Below is a small trained network, with its code and all its weights. Each question gives an input and a class and asks what happens when units are switched off, that is, made to give their printed mean instead of their output.

import numpy as np


def w(rows, s, z=0):
    codes = np.array(rows[::2]) - 128.0
    scale = np.full(codes.shape[1], s)
    scale[-1] = z or s
    return codes * scale


def f(y):
    return y / 2 * (1 + np.tanh(0.7978845608 * (y + 0.044715 * y**3)))


def log_softmax(a):
    a = a - a.max(-1, keepdims=True)
    return a - np.log(np.exp(a).sum(-1, keepdims=True))


def net(x, mask):
    res = np.array(x, float).reshape(1, 4) / 4 @ E
    y = f(res @ A[0][:, :-1].T + A[0][:, -1])
    res = res + np.where(mask, y, B[0][:, -1]) @ B[0][:, :-1]
    return log_softmax(res[-1] @ U[:, :-1].T + U[:, -1])


A, B = {}, {}
E = w([
[40,2,139,127,68,80,110,150,227,175,207],'x0',
[190,116,195,182,211,122,148,175,181,130,210],'x1',
[181,62,192,172,104,120,156,211,33,141,159],'x2',
[103,89,145,131,58,246,15,125,156,110,188],'x3',
],0.0093)
A[0] = w([
[47,102,106,141,105,132,104,161,214,114,169,102],'neuron 1',
[157,93,229,206,154,106,99,168,119,170,184,167],'neuron 2',
[117,153,91,135,125,182,74,97,92,105,108,194],'neuron 3',
[137,206,98,109,177,169,114,107,128,70,57,254],'neuron 4',
[73,89,64,72,52,117,62,154,89,105,91,149],'neuron 5',
[94,108,162,134,106,105,174,147,133,181,139,39],'neuron 6',
[176,129,94,153,196,9,170,197,164,108,149,222],'neuron 7',
[163,171,127,121,140,101,148,162,51,106,81,99],'neuron 8',
[135,153,154,133,124,85,138,108,59,102,96,110],'neuron 9',
[169,134,130,168,94,150,121,91,132,142,133,102],'neuron 10',
[74,149,103,122,152,91,120,104,192,140,116,236],'neuron 11',
[167,144,153,161,136,112,200,170,90,147,77,87],'neuron 12',
[59,117,150,120,88,157,73,143,146,136,142,48],'neuron 13',
[162,123,177,119,115,117,184,136,115,106,91,175],'neuron 14',
],0.011,0.0052)
B[0] = w([
[38,127,99,155,117,198,116,59,145,162,74,221],'neuron 1',
[251,180,161,68,119,48,87,220,112,74,113,250],'neuron 2',
[182,162,139,118,110,34,61,118,47,48,183,201],'neuron 3',
[167,143,143,127,88,180,17,103,76,134,104,253],'neuron 4',
[50,175,188,96,37,162,156,25,147,194,100,207],'neuron 5',
[142,41,73,197,134,108,230,155,157,60,79,162],'neuron 6',
[2,146,151,123,93,144,95,109,107,117,95,250],'neuron 7',
[15,88,88,154,72,127,130,99,178,170,69,204],'neuron 8',
[96,170,176,113,118,191,155,68,185,173,68,176],'neuron 9',
[112,148,132,79,62,154,107,140,106,103,65,137],'neuron 10',
[117,189,185,97,102,164,89,66,53,166,124,212],'neuron 11',
[210,166,255,105,72,102,94,172,30,69,184,200],'neuron 12',
[232,217,222,106,54,59,73,178,51,72,240,183],'neuron 13',
[142,117,182,182,182,67,78,180,125,140,172,178],'neuron 14',
],0.0081,0.014)
U = w([
[233,162,147,135,137,145,50,120,90,111,159,228],'0',
[2,127,133,145,116,155,93,46,118,148,102,166],'1',
[91,121,109,108,143,129,176,125,103,116,71,2],'2',
],0.0098,0.0055)

Each question gives the input, the list of numbers given to net, and the class t.
The units are the neurons (one row each of A and B). Each row of codes is followed by its name. A weight is (code - 128) times the scale printed after its matrix; where a second scale follows, it is the last column's (A, B and U).
mask holds one flag per neuron, in row order. A switched-off neuron (its flag False) gives its mean, the last column of its row in B, instead of its output. The means were averaged over made-up inputs and are rounded, as every weight is.
A unit's drop is (log p(t) with every unit on - log p(t) with that unit switched off) / (log p(t) with every unit on - log p(t) with every unit switched off).
The circuit of an input: a set's keep is (log p(t) with only the set's units on - log p(t) with every unit switched off) / (log p(t) with every unit on - log p(t) with every unit switched off). Starting from the 12 units with the biggest drops (on a tie, the unit counted first), units are removed one at a time, each time the one whose removal leaves the highest keep (on an exact tie, the one counted first), for as long as the keep stays at least 0.8.
units of the circuit, in order: the units of the circuit, biggest drop first
unit that matters most: the unit with the biggest drop
k most important neurons: the k neurons with the biggest drops, biggest first
drop of u: that unit's drop, to one decimal
input [6,-3,6,8], class 0: units of the circuit, in order	neuron 13
input [-7,-5,5,8], class 1: 2 most important neurons	neuron 2; neuron 5
input [-7,0,-3,-6], class 1: 2 most important neurons	neuron 8; neuron 2
input [-2,-6,4,4], class 1: 2 most important neurons	neuron 5; neuron 2
input [-1,-1,6,-6], class 1: 2 most important neurons	neuron 8; neuron 7
input [-1,-4,-4,5], class 0: 4 most important neurons	neuron 3; neuron 13; neuron 7; neuron 8
input [-4,-8,6,7], class 1: 3 most important neurons	neuron 5; neuron 2; neuron 12
input [7,-3,7,2], class 0: 3 most important neurons	neuron 2; neuron 13; neuron 7
input [8,-2,6,-6], class 2: units of the circuit, in order	neuron 6; neuron 4
input [-8,1,6,-8], class 1: 3 most important neurons	neuron 8; neuron 7; neuron 9
input [5,6,0,-6], class 1: 3 most important neurons	neuron 7; neuron 13; neuron 3
input [-2,-4,-8,5], class 0: 3 most important neurons	neuron 3; neuron 13; neuron 7
input [-7,-3,-3,-5], class 1: 4 most important neurons	neuron 8; neuron 2; neuron 9; neuron 13
input [-4,-3,-8,7], class 0: unit that matters most	neuron 3
input [-6,3,-5,-7], class 1: 2 most important neurons	neuron 8; neuron 7
input [-1,-7,8,-1], class 1: drop of neuron 14	0.0
input [7,-3,6,-4], class 2: drop of neuron 6	0.4
input [-5,5,-2,-8], class 1: drop of neuron 8	0.2
